Below is a small trained network, with its code and all its weights. Each question gives an input and a target symbol and asks what happens when units are switched off, that is, made to give their printed mean instead of their output.

import numpy as np


def w(rows, s, z=0):
    codes = np.array(rows[::2]) - 128.0
    scale = np.full(codes.shape[1], s)
    scale[-1] = z or s
    return codes * scale


def norm(h):
    return h / np.sqrt((h * h).mean(-1, keepdims=True) + 1e-5)


def f(y):
    return np.maximum(y, 0)


def softmax(a):
    e = np.exp(a - a.max(-1, keepdims=True))
    return e / e.sum(-1, keepdims=True)


def log_softmax(a):
    a = a - a.max(-1, keepdims=True)
    return a - np.log(np.exp(a).sum(-1, keepdims=True))


def net(x, mask):
    ids = ['ΘΛΞΨαγεζητ'.index(c) for c in x.split()]
    T = len(ids)
    res = E[ids] + P[:T]
    u = 0
    for l in range(3):
        r = norm(res)
        for j in range(2):
            rows = slice(2 * j, 2 * j + 2)
            q, k, v = (r @ M[l][rows].T for M in (Q, K, V))
            z = softmax(np.where(np.tri(T) > 0, q @ k.T / 2**0.5, -1e9)) @ v
            o = O[l][rows]
            res = res + np.where(mask[u + j], z, o[:, -1]) @ o[:, :-1]
        u += 2
        y = f(norm(res) @ A[l][:, :-1].T + A[l][:, -1])
        res = res + np.where(mask[u : u + 4], y, B[l][:, -1]) @ B[l][:, :-1]
        u += 4
    return log_softmax(norm(res)[-1] @ U[:, :-1].T + U[:, -1])


Q, K, V, O, A, B = {}, {}, {}, {}, {}, {}
E = w([
[185,118,80,58,87],'Θ',
[183,127,75,56,97],'Λ',
[185,128,66,51,100],'Ξ',
[172,125,63,59,111],'Ψ',
[145,99,145,22,150],'α',
[153,154,18,81,112],'γ',
[180,83,142,214,221],'ε',
[142,166,3,130,134],'ζ',
[163,215,247,152,156],'η',
[108,252,87,98,75],'τ',
],0.002)
P = w([
[239,130,106,97,146],'0',
[254,127,105,132,71],'1',
[206,154,91,83,223],'2',
[189,120,104,128,80],'3',
[160,155,88,83,225],'4',
[151,113,113,135,83],'5',
[121,154,89,92,221],'6',
[123,107,120,141,87],'7',
[86,147,103,98,222],'8',
[97,100,131,149,90],'9',
[48,143,116,113,226],'10',
[67,97,131,159,95],'11',
[12,145,112,116,231],'12',
[46,93,145,158,96],'13',
],0.0021)
Q[0] = w([
[101,160,109,58,222],'0.h0',
[147,74,115,119,11],'0.h0',
[134,86,144,158,19],'0.h1',
[89,96,109,103,163],'0.h1',
],0.011)
K[0] = w([
[7,130,123,147,125],'0.h0',
[222,85,101,65,97],'0.h0',
[255,110,161,81,121],'0.h1',
[87,92,141,138,166],'0.h1',
],0.0099)
V[0] = w([
[85,193,164,58,88],'0.h0',
[71,54,34,107,122],'0.h0',
[199,4,179,102,158],'0.h1',
[171,172,77,193,114],'0.h1',
],0.0038)
O[0] = w([
[188,238,147,99,113,138],'0.h0',
[253,72,94,135,115,61],'0.h0',
[56,127,135,86,104,251],'0.h1',
[66,148,160,247,122,126],'0.h1',
],0.0037,0.0019)
A[0] = w([
[126,63,109,189,58,57],'0.n0',
[131,178,51,148,159,135],'0.n1',
[118,90,135,110,2,179],'0.n2',
[134,120,199,137,208,246],'0.n3',
],0.0035,0.0013)
B[0] = w([
[41,112,182,25,47,151],'0.n0',
[95,135,219,5,178,192],'0.n1',
[114,188,79,234,81,238],'0.n2',
[136,194,48,226,57,252],'0.n3',
],0.0025,0.0019)
Q[1] = w([
[108,189,58,67,156],'1.h0',
[254,106,244,134,56],'1.h0',
[181,55,130,154,94],'1.h1',
[164,62,14,129,114],'1.h1',
],0.0039)
K[1] = w([
[254,218,120,104,198],'1.h0',
[117,110,150,84,43],'1.h0',
[221,61,79,102,106],'1.h1',
[155,121,80,138,65],'1.h1',
],0.0051)
V[1] = w([
[84,180,29,87,238],'1.h0',
[97,161,231,115,56],'1.h0',
[170,14,102,164,252],'1.h1',
[59,179,147,141,171],'1.h1',
],0.0021)
O[1] = w([
[186,51,195,163,86,230],'1.h0',
[202,193,7,168,152,124],'1.h0',
[158,204,28,56,199,2],'1.h1',
[210,78,194,139,127,155],'1.h1',
],0.0021,0.0019)
A[1] = w([
[94,134,94,242,80,251],'1.n0',
[98,251,139,194,52,124],'1.n1',
[53,162,154,218,219,104],'1.n2',
[217,156,132,152,39,106],'1.n3',
],0.0032,0.0011)
B[1] = w([
[171,164,68,54,104,250],'1.n0',
[142,3,42,111,149,251],'1.n1',
[121,139,170,35,103,213],'1.n2',
[59,162,119,117,143,188],'1.n3',
],0.0041,0.0023)
Q[2] = w([
[116,161,60,174,84],'2.h0',
[175,67,171,28,225],'2.h0',
[36,182,91,107,62],'2.h1',
[254,109,167,152,200],'2.h1',
],0.0042)
K[2] = w([
[113,125,36,98,2],'2.h0',
[205,109,212,195,214],'2.h0',
[93,188,183,119,205],'2.h1',
[187,44,58,154,69],'2.h1',
],0.0047)
V[2] = w([
[33,13,172,164,173],'2.h0',
[111,55,8,24,248],'2.h0',
[139,10,116,204,59],'2.h1',
[141,109,84,20,45],'2.h1',
],0.0017)
O[2] = w([
[157,217,119,122,141,95],'2.h0',
[208,128,232,253,119,251],'2.h0',
[149,106,49,82,88,61],'2.h1',
[148,146,122,230,253,240],'2.h1',
],0.0019,0.0028)
A[2] = w([
[197,204,69,82,198,3],'2.n0',
[170,72,172,105,180,10],'2.n1',
[147,73,2,97,68,77],'2.n2',
[88,85,160,110,43,56],'2.n3',
],0.0034,0.0014)
B[2] = w([
[138,121,155,139,3,167],'2.n0',
[68,122,34,137,67,177],'2.n1',
[112,241,57,111,190,252],'2.n2',
[77,58,235,226,18,207],'2.n3',
],0.0034,0.0026)
U = w([
[131,196,22,111,160,168],'Θ',
[32,210,103,187,64,15],'Λ',
[75,65,196,179,43,224],'Ξ',
[132,111,131,136,125,3],'Ψ',
[163,75,134,2,81,128],'α',
[180,93,127,122,122,81],'γ',
[26,7,92,111,200,31],'ε',
[187,76,128,221,205,220],'ζ',
[78,183,223,88,207,190],'η',
[227,222,184,166,97,97],'τ',
],0.0089,0.0024)

Each question gives the input, a string of symbols that net reads in full, and the target symbol t.
The units are the heads (2 rows each of Q, K, V and O) and the neurons (one row each of A and B). Each row of codes is followed by its name. A weight is (code - 128) times the scale printed after its matrix; where a second scale follows, it is the last column's (O, A, B and U).
mask holds one flag per unit, layer by layer, with each layer's heads first. A switched-off unit (its flag False) gives its mean, the last column of its rows in O or B, instead of its output. The means were averaged over made-up inputs and are rounded, as every weight is.
A unit's drop is (log p(t) with every unit on - log p(t) with that unit switched off) / (log p(t) with every unit on - log p(t) with every unit switched off).
unit that matters most: the unit with the biggest drop
top k neurons: the k neurons with the biggest drops, biggest first
top k neurons in layer l: the k neurons of layer l with the biggest drops, biggest first
input η α α α γ α γ η Λ, target η: unit that matters most : 1.n1
input α Ψ ζ, target ζ: top 3 neurons : (1.n0; 0.n1; 2.n2)
input ε η Ψ α ε, target ε: top 3 neurons : (1.n2; 2.n2; 0.n2)
input η η α α α α ζ η α α Λ Θ, target Θ: top 4 neurons : (0.n2; 2.n2; 1.n0; 1.n1)
input α α α η ε α η α ζ, target η: top 3 neurons in layer 1 : (1.n1; 1.n0; 1.n2)
input α α Ψ ζ η α α, target η: top 4 neurons : (1.n1; 1.n0; 2.n3; 2.n2)
input ε α Θ η η α α ε α ε Ξ, target ε: top 3 neurons in layer 1 : (1.n0; 1.n1; 1.n2)
input Λ α α α η ε ε Ξ η Ψ, target Θ: top 3 neurons : (0.n2; 2.n2; 1.n0)
input ε η τ η Ψ, target τ: top 2 neurons : (1.n1; 2.n0)
input α Ψ τ η, target Θ: top 2 neurons : (1.n1; 1.n0)
input τ ζ Λ α η Ψ τ η η ε, target Θ: top 4 neurons : (1.n0; 0.n3; 2.n2; 1.n1)
input γ γ ζ ζ α ε η τ, target Θ: top 4 neurons : (1.n1; 2.n2; 1.n0; 0.n2)
input α η α ε Ξ η Θ γ α τ η, target τ: top 3 neurons in layer 1 : (1.n2; 1.n1; 1.n3)
input Ψ α α γ η η Θ ζ ζ, target ζ: top 2 neurons in layer 2 : (2.n2; 2.n3)
input α α Λ, target α: unit that matters most : 2.n2
input η α α η, target Λ: top 4 neurons : (1.n0; 0.n3; 0.n1; 2.n2)
input α τ Ψ α ε ε Ψ ζ α Ψ α ζ Ψ, target ζ: top 2 neurons : (1.n0; 1.n2)
input α ζ η η γ α ζ α α α η α Λ, target η: top 2 neurons in layer 0 : (0.n1; 0.n3)
input ζ ε α, target ζ: top 3 neurons in layer 2 : (2.n2; 2.n3; 2.n1)
input Θ ε η α, target Θ: unit that matters most : 0.n2
input α Ψ ε Θ α α Ξ ζ Θ α η γ ε, target η: top 2 neurons in layer 1 : (1.n2; 1.n1)
input γ Λ ε η Ψ, target η: top 2 neurons in layer 1 : (1.n1; 1.n0)
